B =
4081,4354,4681,4115,6018,4690,4457,4631,5148,4402
3332,4176,5214,3914,4281,4842,4003,4570,6081,4012
4457,4492,4429,3788,8091,4502,4675,4596,4619,4511
4913,4989,5102,5108,4155,5036,4920,4990,5129,4957
4803,5125,5500,5071,3414,5153,4834,5032,5545,4887
3619,4141,4859,4274,4376,4816,4192,4615,5639,4223
2553,3991,5682,3263,3875,4853,3527,4421,6901,3520
3600,3530,3740,4631,5081,4578,4254,4486,4732,4325
2798,2443,2645,4989,4204,4396,3877,4241,4369,4078
5363,5290,5142,5094,5014,5017,5168,5064,4861,5152
5061,5082,5115,5165,4260,5047,5002,5024,5051,5033
5092,5072,5027,5001,4930,4973,5021,4988,4925,5017
B[-12][-10] -> 4081
B[1][8] -> 6081
B[-1][-4] -> 5021
B[3] -> [4913, 4989, 5102, 5108, 4155, 5036, 4920, 4990, 5129, 4957]
B[-4] -> [2798, 2443, 2645, 4989, 4204, 4396, 3877, 4241, 4369, 4078]
B[:, -2] -> [5148, 6081, 4619, 5129, 5545, 5639, 6901, 4732, 4369, 4861, 5051, 4925]
B[9][7] -> 5064
B[5] -> [3619, 4141, 4859, 4274, 4376, 4816, 4192, 4615, 5639, 4223]
B[6] -> [2553, 3991, 5682, 3263, 3875, 4853, 3527, 4421, 6901, 3520]
B[7][-2] -> 4732
B[7][-7] -> 4631
B[-9][9] -> 4957
B[4][7] -> 5032
B[-10][8] -> 4619
B[10][7] -> 5024
B[-3][-8] -> 5142
B[-8][8] -> 5545
B[:, 3] -> [4115, 3914, 3788, 5108, 5071, 4274, 3263, 4631, 4989, 5094, 5165, 5001]
B[-3][4] -> 5014
B[2] -> [4457, 4492, 4429, 3788, 8091, 4502, 4675, 4596, 4619, 4511]
B[-5][-6] -> 5081
B[-3] -> [5363, 5290, 5142, 5094, 5014, 5017, 5168, 5064, 4861, 5152]
B[-10][-5] -> 4502
B[-12] -> [4081, 4354, 4681, 4115, 6018, 4690, 4457, 4631, 5148, 4402]
B[2][1] -> 4492
B[-1][-8] -> 5027
B[11] -> [5092, 5072, 5027, 5001, 4930, 4973, 5021, 4988, 4925, 5017]
B[:, 2] -> [4681, 5214, 4429, 5102, 5500, 4859, 5682, 3740, 2645, 5142, 5115, 5027]
B[:, -9] -> [4354, 4176, 4492, 4989, 5125, 4141, 3991, 3530, 2443, 5290, 5082, 5072]
B[5][-5] -> 4816
B[-3][3] -> 5094
B[-2][4] -> 4260

arr =
[[ -6.020  -1.423  -3.911   5.354   1.267]
 [ -1.924  -1.827  -2.515   7.072   1.875]
 [ 16.754   6.140  16.793 -13.023  -5.550]
 [-10.322  -0.601   9.228 -14.533  11.407]
 [ -4.915   1.078  -1.408   1.129  -2.149]
 [ -7.582   5.384   6.313 -11.278 -10.951]
 [ -2.486  -1.451   5.033 -12.166  -2.997]
 [  5.129  -7.348  12.321 -21.381  -0.995]
 [ -6.820   1.345   1.265   6.666   4.096]
 [ -4.862   6.832   2.367 -11.048  20.871]]
Indices start at 0.
(0, 0): -6.020
(4, 1): 1.078
(6, 1): -1.451
(6, 2): 5.033
(6, 4): -2.997
(5, 3): -11.278
(9, 1): 6.832
(6, 3): -12.166
(2, 2): 16.793
(5, 0): -7.582
(9, 4): 20.871
(3, 1): -0.601
(9, 3): -11.048
(0, 2): -3.911
(3, 4): 11.407
(5, 4): -10.951
(0, 3): 5.354
(7, 2): 12.321
(7, 0): 5.129
(2, 3): -13.023
(0, 1): -1.423
(4, 0): -4.915
(5, 2): 6.313
(4, 2): -1.408
(1, 1): -1.827
(2, 0): 16.754
(9, 0): -4.862
(7, 3): -21.381
(3, 0): -10.322

x =
-0.15  -0.10  -0.11  -0.07   0.02  -0.17  -0.04
-0.03   0.04   0.09   0.14  -0.03  -0.04   0.02
-0.13  -0.14  -0.15  -0.19  -0.08  -0.12  -0.18
-0.12  -0.11  -0.13  -0.22  -0.12  -0.10  -0.23
-0.08  -0.10  -0.11  -0.24  -0.20  -0.04  -0.29
 0.02   0.03   0.08   0.12  -0.09   0.01  -0.03
-0.04   0.01   0.05   0.18   0.04  -0.08   0.10
-0.08  -0.06  -0.06  -0.20  -0.18  -0.05  -0.26
-0.11  -0.15  -0.15  -0.05   0.00  -0.13  -0.05
-0.10  -0.02   0.01   0.08   0.05  -0.14   0.05
-0.14  -0.08  -0.08   0.01   0.06  -0.17   0.02
-0.09  -0.01   0.02   0.12   0.06  -0.13   0.08
-0.08  -0.10  -0.12  -0.24  -0.19  -0.05  -0.29
-0.09  -0.02   0.01   0.13   0.07  -0.14   0.09
-0.12  -0.08  -0.10  -0.19  -0.12  -0.10  -0.21
-0.10  -0.03   0.00   0.10   0.07  -0.14   0.07
x[-16,-7] => -0.15
x[2] => [-0.13, -0.14, -0.15, -0.19, -0.08, -0.12, -0.18]
x[-2,2] => -0.10
x[7,2] => -0.06
x[-5,-5] => 0.02
x[6] => [-0.04, 0.01, 0.05, 0.18, 0.04, -0.08, 0.10]
x[-1,5] => -0.14
x[-5,4] => 0.06
x[:, -2] => [-0.17, -0.04, -0.12, -0.10, -0.04, 0.01, -0.08, -0.05, -0.13, -0.14, -0.17, -0.13, -0.05, -0.14, -0.10, -0.14]
x[10,-1] => 0.02
x[6,1] => 0.01
x[-8,5] => -0.13
x[2,-2] => -0.12
x[-8,1] => -0.15
x[-10,3] => 0.18
x[1,3] => 0.14
x[10,-4] => 0.01
x[-13,-2] => -0.10
x[1,2] => 0.09
x[12] => [-0.08, -0.10, -0.12, -0.24, -0.19, -0.05, -0.29]
x[10] => [-0.14, -0.08, -0.08, 0.01, 0.06, -0.17, 0.02]
x[-16,-6] => -0.10
x[-1,0] => -0.10
x[7,6] => -0.26
x[12,-4] => -0.24
x[-12,-7] => -0.08
x[-13,1] => -0.11
x[-13,-5] => -0.13
x[-9,3] => -0.20
x[4,4] => -0.20
x[-11,-6] => 0.03
x[-3,-6] => -0.02
x[-6,1] => -0.08

M = ((-226, 303, -529, 479, -229, -55, -360, 63, -313), (-232, -229, 475, -511, 162, 262, 301, -525, 25), (205, -580, 767, -528, 332, 124, 317, -417, 411), (259, 503, -338, -511, -20, -558, 203, 769, -125), (89, 297, 432, -615, -334, 18, -422, 330, -504), (220, -503, 540, -242, 191, 147, 133, -308, 327))
M[-6, -9] -> -226
M[-1, -9] -> 220
M[:, 8] -> [-313, 25, 411, -125, -504, 327]
M[0, -8] -> 303
M[-4, 6] -> 317
M[-4, 7] -> -417
M[4, -9] -> 89
M[5] -> [220, -503, 540, -242, 191, 147, 133, -308, 327]
M[-5, -5] -> 162
M[5, 8] -> 327
M[2, -5] -> 332
M[-2, -3] -> -422
M[-2, 7] -> 330
M[3] -> [259, 503, -338, -511, -20, -558, 203, 769, -125]
M[1] -> [-232, -229, 475, -511, 162, 262, 301, -525, 25]
M[-4, 5] -> 124
M[-3, 8] -> -125
M[3, -2] -> 769
M[3, -6] -> -511
M[:, -2] -> [63, -525, -417, 769, 330, -308]
M[5, -6] -> -242
M[-1, -7] -> 540
M[3, 1] -> 503
M[-6] -> [-226, 303, -529, 479, -229, -55, -360, 63, -313]
M[4, 1] -> 297
M[1, 7] -> -525
M[-3, -4] -> -558
M[-4] -> [205, -580, 767, -528, 332, 124, 317, -417, 411]
M[-2, -4] -> 18
